Here is a tiny trained network, its code and every weight. The questions are about switching its units off for an input and a target symbol, where a switched-off unit gives its printed mean instead of its output.

import numpy as np


def w(rows, s, z=0):
    codes = np.array(rows[::2]) - 128.0
    scale = np.full(codes.shape[1], s)
    scale[-1] = z or s
    return codes * scale


def norm(h):
    return h / np.sqrt((h * h).mean(-1, keepdims=True) + 1e-5)


def f(y):
    return y / 2 * (1 + np.tanh(0.7978845608 * (y + 0.044715 * y**3)))


def softmax(a):
    e = np.exp(a - a.max(-1, keepdims=True))
    return e / e.sum(-1, keepdims=True)


def log_softmax(a):
    a = a - a.max(-1, keepdims=True)
    return a - np.log(np.exp(a).sum(-1, keepdims=True))


def net(x, mask):
    ids = ['αβεηθπστφψ'.index(c) for c in x.split()]
    T = len(ids)
    res = E[ids] + P[:T]
    u = 0
    for l in range(2):
        q, k, v = (norm(res) @ M[l].T for M in (Q, K, V))
        z = softmax(np.where(np.tri(T) > 0, q @ k.T / 2**0.5, -1e9)) @ v
        res = res + np.where(mask[u], z, O[l][:, -1]) @ O[l][:, :-1]
        u += 1
        y = f(norm(res) @ A[l][:, :-1].T + A[l][:, -1])
        res = res + np.where(mask[u : u + 4], y, B[l][:, -1]) @ B[l][:, :-1]
        u += 4
    return log_softmax(norm(res)[-1] @ U[:, :-1].T + U[:, -1])


Q, K, V, O, A, B = {}, {}, {}, {}, {}, {}
E = w([
[122,176,112,222],'α',
[147,165,142,143],'β',
[171,56,162,212],'ε',
[132,132,117,66],'η',
[120,162,157,107],'θ',
[221,169,232,241],'π',
[166,170,130,154],'σ',
[155,167,137,154],'τ',
[159,101,45,121],'φ',
[119,250,137,128],'ψ',
],0.019)
P = w([
[79,182,168,252],'0',
[220,134,177,41],'1',
[233,127,165,53],'2',
[204,126,174,31],'3',
[209,124,165,41],'4',
[225,121,165,55],'5',
[203,119,171,51],'6',
[203,115,176,45],'7',
[231,125,164,75],'8',
[209,118,172,63],'9',
[215,115,171,79],'10',
[203,117,176,74],'11',
[195,114,178,73],'12',
[189,115,188,75],'13',
],0.0035)
Q[0] = w([
[97,18,11,132],'L0H1',
[57,53,79,91],'L0H1',
],0.011)
K[0] = w([
[228,3,41,74],'L0H1',
[218,38,64,56],'L0H1',
],0.0055)
V[0] = w([
[91,172,202,159],'L0H1',
[254,117,30,142],'L0H1',
],0.0066)
O[0] = w([
[255,77,186,120,254],'L0H1',
[143,131,79,73,151],'L0H1',
],0.0093,0.0041)
A[0] = w([
[94,167,191,107,253],'L0N1',
[104,158,253,124,72],'L0N2',
[156,202,196,139,41],'L0N3',
[181,124,133,221,100],'L0N4',
],0.0073,0.0016)
B[0] = w([
[192,137,117,222,154],'L0N1',
[222,123,22,132,164],'L0N2',
[254,210,71,120,219],'L0N3',
[151,116,92,37,253],'L0N4',
],0.0071,0.0056)
Q[1] = w([
[254,216,201,70],'L1H1',
[43,63,145,249],'L1H1',
],0.0095)
K[1] = w([
[35,137,113,254],'L1H1',
[215,77,82,19],'L1H1',
],0.007)
V[1] = w([
[49,160,174,172],'L1H1',
[102,67,138,1],'L1H1',
],0.0065)
O[1] = w([
[2,50,97,56,80],'L1H1',
[176,155,55,218,2],'L1H1',
],0.0074,0.0085)
A[1] = w([
[154,134,109,211,73],'L1N1',
[179,148,145,155,212],'L1N2',
[178,99,138,150,219],'L1N3',
[132,3,137,162,2],'L1N4',
],0.017,0.0038)
B[1] = w([
[58,151,235,3,144],'L1N1',
[17,137,125,203,254],'L1N2',
[24,20,53,90,211],'L1N3',
[246,38,81,161,132],'L1N4',
],0.0066,0.014)
U = w([
[35,148,123,166,255],'α',
[129,137,87,150,69],'β',
[147,36,108,160,162],'ε',
[111,124,158,33,165],'η',
[136,135,107,131,78],'θ',
[144,102,238,200,59],'π',
[136,153,115,151,62],'σ',
[157,140,132,171,119],'τ',
[104,111,10,85,56],'φ',
[152,241,132,152,115],'ψ',
],0.013,0.0041)

Each question gives the input, a string of symbols that net reads in full, and the target symbol t.
The units are the heads (2 rows each of Q, K, V and O) and the neurons (one row each of A and B). Each row of codes is followed by its name. A weight is (code - 128) times the scale printed after its matrix; where a second scale follows, it is the last column's (O, A, B and U).
mask holds one flag per unit, layer by layer, with each layer's heads first. A switched-off unit (its flag False) gives its mean, the last column of its rows in O or B, instead of its output. The means were averaged over made-up inputs and are rounded, as every weight is.
A unit's drop is (log p(t) with every unit on - log p(t) with that unit switched off) / (log p(t) with every unit on - log p(t) with every unit switched off).
The circuit of an input: a set's keep is (log p(t) with only the set's units on - log p(t) with every unit switched off) / (log p(t) with every unit on - log p(t) with every unit switched off). Starting from all 10 units, units are removed one at a time, each time the one whose removal leaves the highest keep (on an exact tie, the one counted first), for as long as the keep stays at least 0.8.
circuit, biggest first: the units of the circuit, biggest drop first
top k neurons: the k neurons with the biggest drops, biggest first
k most important neurons of layer l: the k neurons of layer l with the biggest drops, biggest first
drop when u is switched off: that unit's drop, to one decimal
input ψ β α σ σ α θ τ, target ε: 2 most important neurons of layer 1 => L1N3, L1N1
input ψ θ α α β τ η σ, target ε: top 2 neurons => L1N1, L1N3
input θ α θ, target π: circuit, biggest first => L0H1
input ψ τ σ α τ τ π β, target ε: circuit, biggest first => L0H1, L1N3, L1N1
input σ α α α α σ ψ ε α σ α σ, target ψ: 3 most important neurons of layer 1 => L1N4, L1N2, L1N1
input η π η σ, target φ: top 3 neurons => L0N3, L0N4, L1N1
input η α α α α ψ σ β θ τ, target φ: top 4 neurons => L0N3, L0N4, L0N1, L1N1
input σ α α σ β σ α α φ σ, target ψ: circuit, biggest first => L0N4, L1H1, L1N2
input ψ θ η α η α α β, target ε: top 3 neurons => L1N1, L1N3, L0N2
input ψ π π α σ τ τ ε σ α σ α θ, target ε: top 3 neurons => L0N2, L1N1, L1N3
input φ ε σ τ, target α: top 2 neurons => L0N4, L1N2
input η α α τ α α α η π θ θ, target φ: 2 most important neurons of layer 0 => L0N2, L0N3
input σ α α ψ θ ψ β η α π β ε τ, target ψ: top 3 neurons => L0N3, L0N4, L1N4
input ψ ε ε β σ α σ σ, target ε: top 2 neurons => L1N3, L1N1
input σ φ η η σ α σ φ α α α α θ, target ψ: top 2 neurons => L0N4, L0N3
input σ β α φ τ τ α σ π σ σ β, target ψ: top 3 neurons => L0N4, L0N3, L1N4
input σ α β α α α ε φ α α α π τ, target ψ: most important neuron of layer 0 => L0N4
input σ α α α α α α β α β, target ψ: top 2 neurons => L0N4, L1N1
input φ θ π σ τ, target α: top 2 neurons => L1N2, L1N3
input σ η β ε α θ, target ψ: 2 most important neurons of layer 0 => L0N4, L0N2
input η σ α η τ α β θ η θ η β, target φ: 3 most important neurons of layer 0 => L0N3, L0N4, L0N1
input η σ β ψ α α σ α ψ α θ, target φ: drop when L1N1 is switched off => 0.3
input θ φ α τ α ψ α σ β, target π: drop when L1H1 is switched off => 0.1
input θ σ σ α σ σ, target π: drop when L0H1 is switched off => 1.0
